Below are the code and all the weights of a small trained network. Each question names an input and a class and asks about switching units off, where a switched-off unit gives its printed mean instead of its output.

import numpy as np


def w(rows, s, z=0):
    codes = np.array(rows[::2]) - 128.0
    scale = np.full(codes.shape[1], s)
    scale[-1] = z or s
    return codes * scale


def norm(h):
    return h / np.sqrt((h * h).mean(-1, keepdims=True) + 1e-5)


def f(y):
    return np.maximum(y, 0)


def log_softmax(a):
    a = a - a.max(-1, keepdims=True)
    return a - np.log(np.exp(a).sum(-1, keepdims=True))


def net(x, mask):
    res = np.array(x, float).reshape(1, 6) / 4 @ E
    u = 0
    for l in range(4):
        y = f(norm(res) @ A[l][:, :-1].T + A[l][:, -1])
        res = res + np.where(mask[u : u + 5], y, B[l][:, -1]) @ B[l][:, :-1]
        u += 5
    return log_softmax(norm(res)[-1] @ U[:, :-1].T + U[:, -1])


A, B = {}, {}
E = w([
[131,130,135,129,122],'x0',
[111,137,136,255,7],'x1',
[126,131,129,128,127],'x2',
[37,201,182,157,189],'x3',
[137,137,127,127,123],'x4',
[72,203,59,70,84],'x5',
],0.0009)
A[0] = w([
[40,139,205,139,180,85],'L0N0',
[248,99,113,154,145,255],'L0N1',
[117,90,132,186,61,178],'L0N2',
[131,122,45,58,190,99],'L0N3',
[69,178,36,117,114,59],'L0N4',
],0.0017,0.0019)
B[0] = w([
[137,231,79,138,163,169],'L0N0',
[3,191,176,101,114,255],'L0N1',
[66,115,146,74,172,199],'L0N2',
[74,93,212,130,94,170],'L0N3',
[152,173,180,76,96,146],'L0N4',
],0.0021,0.002)
A[1] = w([
[69,23,184,169,169,186],'L1N0',
[204,2,161,242,251,104],'L1N1',
[125,37,147,84,57,254],'L1N2',
[111,121,155,56,184,199],'L1N3',
[250,43,47,83,63,153],'L1N4',
],0.0023,0.00092)
B[1] = w([
[136,192,100,74,98,230],'L1N0',
[141,222,183,45,26,180],'L1N1',
[126,208,138,187,221,224],'L1N2',
[106,95,147,199,75,251],'L1N3',
[144,216,157,205,254,166],'L1N4',
],0.0026,0.0018)
A[2] = w([
[25,166,154,136,122,115],'L2N0',
[146,183,134,106,195,230],'L2N1',
[147,87,83,221,42,160],'L2N2',
[5,189,172,110,135,255],'L2N3',
[105,82,112,167,58,151],'L2N4',
],0.0022,0.00036)
B[2] = w([
[206,99,97,145,125,211],'L2N0',
[132,110,104,216,135,172],'L2N1',
[46,50,213,151,169,140],'L2N2',
[252,68,101,159,80,255],'L2N3',
[72,32,190,65,194,137],'L2N4',
],0.002,0.004)
A[3] = w([
[166,15,138,16,235,231],'L3N0',
[92,125,117,11,210,44],'L3N1',
[249,93,222,209,70,255],'L3N2',
[97,163,93,197,2,213],'L3N3',
[111,172,17,45,60,127],'L3N4',
],0.0019,0.00066)
B[3] = w([
[40,77,110,199,42,161],'L3N0',
[44,114,196,216,123,137],'L3N1',
[106,111,51,61,130,254],'L3N2',
[126,94,150,85,212,200],'L3N3',
[198,141,253,78,91,146],'L3N4',
],0.0028,0.0035)
U = w([
[2,52,177,180,81,160],'0',
[163,121,105,110,124,252],'1',
[164,217,222,54,64,92],'2',
[140,108,81,125,134,129],'3',
[126,213,109,217,198,39],'4',
[147,109,87,104,117,58],'5',
],0.0072,0.0024)

Each question gives the input, the list of numbers given to net, and the class t.
The units are the neurons (one row each of A and B). Each row of codes is followed by its name. A weight is (code - 128) times the scale printed after its matrix; where a second scale follows, it is the last column's (A, B and U).
mask holds one flag per neuron, layer by layer. A switched-off neuron (its flag False) gives its mean, the last column of its row in B, instead of its output. The means were averaged over made-up inputs and are rounded, as every weight is.
A unit's drop is (log p(t) with every unit on - log p(t) with that unit switched off) / (log p(t) with every unit on - log p(t) with every unit switched off).
The circuit of an input: a set's keep is (log p(t) with only the set's units on - log p(t) with every unit switched off) / (log p(t) with every unit on - log p(t) with every unit switched off). Starting from the 12 units with the biggest drops (on a tie, the unit counted first), units are removed one at a time, each time the one whose removal leaves the highest keep (on an exact tie, the one counted first), for as long as the keep stays at least 0.8.
circuit, biggest first: the units of the circuit, biggest drop first
unit that matters most: the unit with the biggest drop
top k neurons: the k neurons with the biggest drops, biggest first
top k neurons in layer l: the k neurons of layer l with the biggest drops, biggest first
input [3,2,4,-8,-6,6], class 4: top 2 neurons => (L1N4 L1N2)
input [-4,8,-2,-5,5,8], class 0: unit that matters most => L2N2
input [5,-7,-7,-4,-6,-3], class 0: circuit, biggest first => (L3N0 L2N3)
input [-3,-3,-3,-8,-7,-6], class 4: circuit, biggest first => (L1N4 L1N2)
input [-5,4,-7,0,-1,-8], class 2: top 2 neurons => (L1N1 L1N0)
input [2,7,5,-7,7,-5], class 0: top 4 neurons => (L0N1 L2N2 L2N3 L2N0)
input [3,-4,-1,-6,-3,-8], class 2: circuit, biggest first => (L1N1 L2N3)
input [-3,-7,-3,1,3,7], class 0: top 4 neurons => (L3N0 L3N1 L1N0 L1N1)
input [4,-3,-1,-6,0,-3], class 4: circuit, biggest first => (L1N2 L1N4)
input [-3,-6,-3,-7,-4,-3], class 4: circuit, biggest first => (L1N4 L1N2 L2N3)
input [2,-4,5,-7,-5,2], class 4: circuit, biggest first => (L1N4 L2N3 L3N2)
input [7,-7,0,-6,-2,-4], class 0: top 2 neurons => (L0N1 L3N0)
input [5,-5,3,0,0,5], class 0: top 2 neurons in layer 1 => (L1N0 L1N1)
input [7,0,5,0,-6,8], class 2: circuit, biggest first => (L3N4)
input [5,3,-4,7,-2,-7], class 2: top 2 neurons => (L1N1 L1N2)
input [-4,0,-3,3,8,-1], class 5: top 2 neurons => (L1N2 L1N4)
input [-7,5,-6,7,3,8], class 2: top 2 neurons => (L3N4 L1N2)
input [-6,5,1,2,-2,-8], class 2: top 2 neurons in layer 1 => (L1N1 L1N0)
input [-4,2,5,4,-2,6], class 2: top 3 neurons => (L3N4 L1N2 L3N2)
input [4,-1,-4,-6,1,-8], class 2: unit that matters most => L1N1
